Here is a tiny trained network, its code and every weight. The questions are about switching its units off for an input and a class, where a switched-off unit gives its printed mean instead of its output.

import numpy as np


def w(rows, s, z=0):
    codes = np.array(rows[::2]) - 128.0
    scale = np.full(codes.shape[1], s)
    scale[-1] = z or s
    return codes * scale


def norm(h):
    return h / np.sqrt((h * h).mean(-1, keepdims=True) + 1e-5)


def f(y):
    return y / 2 * (1 + np.tanh(0.7978845608 * (y + 0.044715 * y**3)))


def log_softmax(a):
    a = a - a.max(-1, keepdims=True)
    return a - np.log(np.exp(a).sum(-1, keepdims=True))


def net(x, mask):
    res = np.array(x, float).reshape(1, 4) / 4 @ E
    u = 0
    for l in range(4):
        y = f(norm(res) @ A[l][:, :-1].T + A[l][:, -1])
        res = res + np.where(mask[u : u + 5], y, B[l][:, -1]) @ B[l][:, :-1]
        u += 5
    return log_softmax(norm(res)[-1] @ U[:, :-1].T + U[:, -1])


A, B = {}, {}
E = w([
[106,160,32,16,231,197,199,116],'x0',
[197,180,181,61,138,148,80,126],'x1',
[129,79,102,83,72,35,179,75],'x2',
[133,92,120,70,2,170,184,138],'x3',
],0.0074)
A[0] = w([
[154,129,149,126,24,72,164,104,180],'L0N1',
[208,132,80,160,164,147,183,158,142],'L0N2',
[131,176,164,190,83,93,88,167,112],'L0N3',
[176,86,134,113,36,111,137,101,4],'L0N4',
[70,169,103,1,124,103,211,101,166],'L0N5',
],0.009,0.0025)
B[0] = w([
[64,106,113,10,94,158,162,87,234],'L0N1',
[49,138,185,92,170,216,73,131,154],'L0N2',
[124,102,212,139,78,155,153,168,205],'L0N3',
[99,127,57,120,111,161,107,62,189],'L0N4',
[171,140,161,199,148,111,138,161,254],'L0N5',
],0.012,0.0067)
A[1] = w([
[48,54,178,33,139,99,100,78,254],'L1N1',
[206,72,91,126,145,174,134,143,20],'L1N2',
[161,90,74,56,94,71,215,194,42],'L1N3',
[162,169,84,134,2,151,125,140,39],'L1N4',
[128,102,199,86,89,213,187,160,101],'L1N5',
],0.0081,0.0017)
B[1] = w([
[123,151,47,106,171,65,114,138,238],'L1N1',
[126,153,96,121,135,159,135,176,129],'L1N2',
[161,77,75,93,172,81,162,158,179],'L1N3',
[94,118,79,162,129,133,70,88,175],'L1N4',
[118,2,154,139,143,34,94,243,253],'L1N5',
],0.0095,0.0059)
A[2] = w([
[97,75,91,108,66,188,153,231,139],'L2N1',
[140,166,140,255,164,52,154,47,1],'L2N2',
[182,107,86,123,61,140,144,2,47],'L2N3',
[231,167,53,44,176,21,203,157,41],'L2N4',
[166,69,19,141,228,14,117,134,162],'L2N5',
],0.007,0.0019)
B[2] = w([
[204,88,177,134,117,122,71,165,226],'L2N1',
[148,117,193,136,185,133,127,124,153],'L2N2',
[90,167,167,12,184,212,132,148,143],'L2N3',
[202,79,155,168,119,100,161,67,214],'L2N4',
[128,88,220,151,49,166,123,126,254],'L2N5',
],0.011,0.0058)
A[3] = w([
[179,250,124,101,106,82,130,169,1],'L3N1',
[197,120,85,148,111,139,172,149,65],'L3N2',
[53,119,131,107,91,191,77,62,170],'L3N3',
[81,160,184,124,147,168,159,176,48],'L3N4',
[106,125,159,109,86,139,118,219,178],'L3N5',
],0.011,0.0028)
B[3] = w([
[136,98,115,76,165,172,76,160,124],'L3N1',
[197,30,163,121,143,114,128,251,140],'L3N2',
[148,122,96,3,134,73,56,128,183],'L3N3',
[116,110,97,43,150,118,254,122,183],'L3N4',
[180,157,159,223,125,156,174,67,254],'L3N5',
],0.0085,0.0064)
U = w([
[116,130,191,189,111,190,168,201,126],'0',
[132,54,160,124,16,37,113,193,7],'1',
[2,172,11,30,102,231,104,131,248],'2',
],0.0085,0.0018)

Each question gives the input, the list of numbers given to net, and the class t.
The units are the neurons (one row each of A and B). Each row of codes is followed by its name. A weight is (code - 128) times the scale printed after its matrix; where a second scale follows, it is the last column's (A, B and U).
mask holds one flag per neuron, layer by layer. A switched-off neuron (its flag False) gives its mean, the last column of its row in B, instead of its output. The means were averaged over made-up inputs and are rounded, as every weight is.
A unit's drop is (log p(t) with every unit on - log p(t) with that unit switched off) / (log p(t) with every unit on - log p(t) with every unit switched off).
The circuit of an input: a set's keep is (log p(t) with only the set's units on - log p(t) with every unit switched off) / (log p(t) with every unit on - log p(t) with every unit switched off). Starting from the 12 units with the biggest drops (on a tie, the unit counted first), units are removed one at a time, each time the one whose removal leaves the highest keep (on an exact tie, the one counted first), for as long as the keep stays at least 0.8.
units of the circuit, in order: the units of the circuit, biggest drop first
top k neurons: the k neurons with the biggest drops, biggest first
top k neurons in layer l: the k neurons of layer l with the biggest drops, biggest first
drop when u is switched off: that unit's drop, to one decimal
input [8,-8,-1,6], class 0: units of the circuit, in order -> (L0N5)
input [2,-7,3,-4], class 0: units of the circuit, in order -> (L0N1, L2N2, L1N5)
input [3,-5,1,-2], class 0: top 2 neurons -> (L0N1, L0N5)
input [1,6,1,0], class 0: units of the circuit, in order -> (L0N1, L1N3, L3N3)
input [4,8,5,0], class 0: top 2 neurons in layer 0 -> (L0N5, L0N1)
input [2,1,-2,-7], class 2: units of the circuit, in order -> (L1N5, L0N5)
input [4,-6,-5,0], class 2: top 3 neurons -> (L0N3, L1N5, L0N2)
input [-5,-1,0,-5], class 0: top 2 neurons -> (L0N1, L3N5)
input [2,-8,-4,-1], class 2: top 3 neurons -> (L0N3, L1N5, L0N5)
input [6,-5,-8,0], class 2: top 2 neurons -> (L0N3, L1N5)
input [4,4,-1,-2], class 2: top 3 neurons in layer 1 -> (L1N5, L1N1, L1N3)
input [8,-8,2,-3], class 0: top 3 neurons -> (L0N5, L0N1, L0N4)
input [1,-8,-8,-5], class 2: top 2 neurons -> (L1N5, L0N5)
input [8,4,2,-5], class 0: top neuron in layer 2 -> (L2N3)
input [8,2,2,-2], class 0: top 2 neurons in layer 0 -> (L0N5, L0N1)
input [2,-3,4,-3], class 0: top 2 neurons in layer 0 -> (L0N1, L0N5)
input [-3,-1,8,7], class 2: drop when L0N4 is switched off -> 0.5
input [-3,3,8,1], class 2: drop when L0N4 is switched off -> 0.4
input [8,-5,-4,4], class 0: drop when L0N2 is switched off -> 0.1
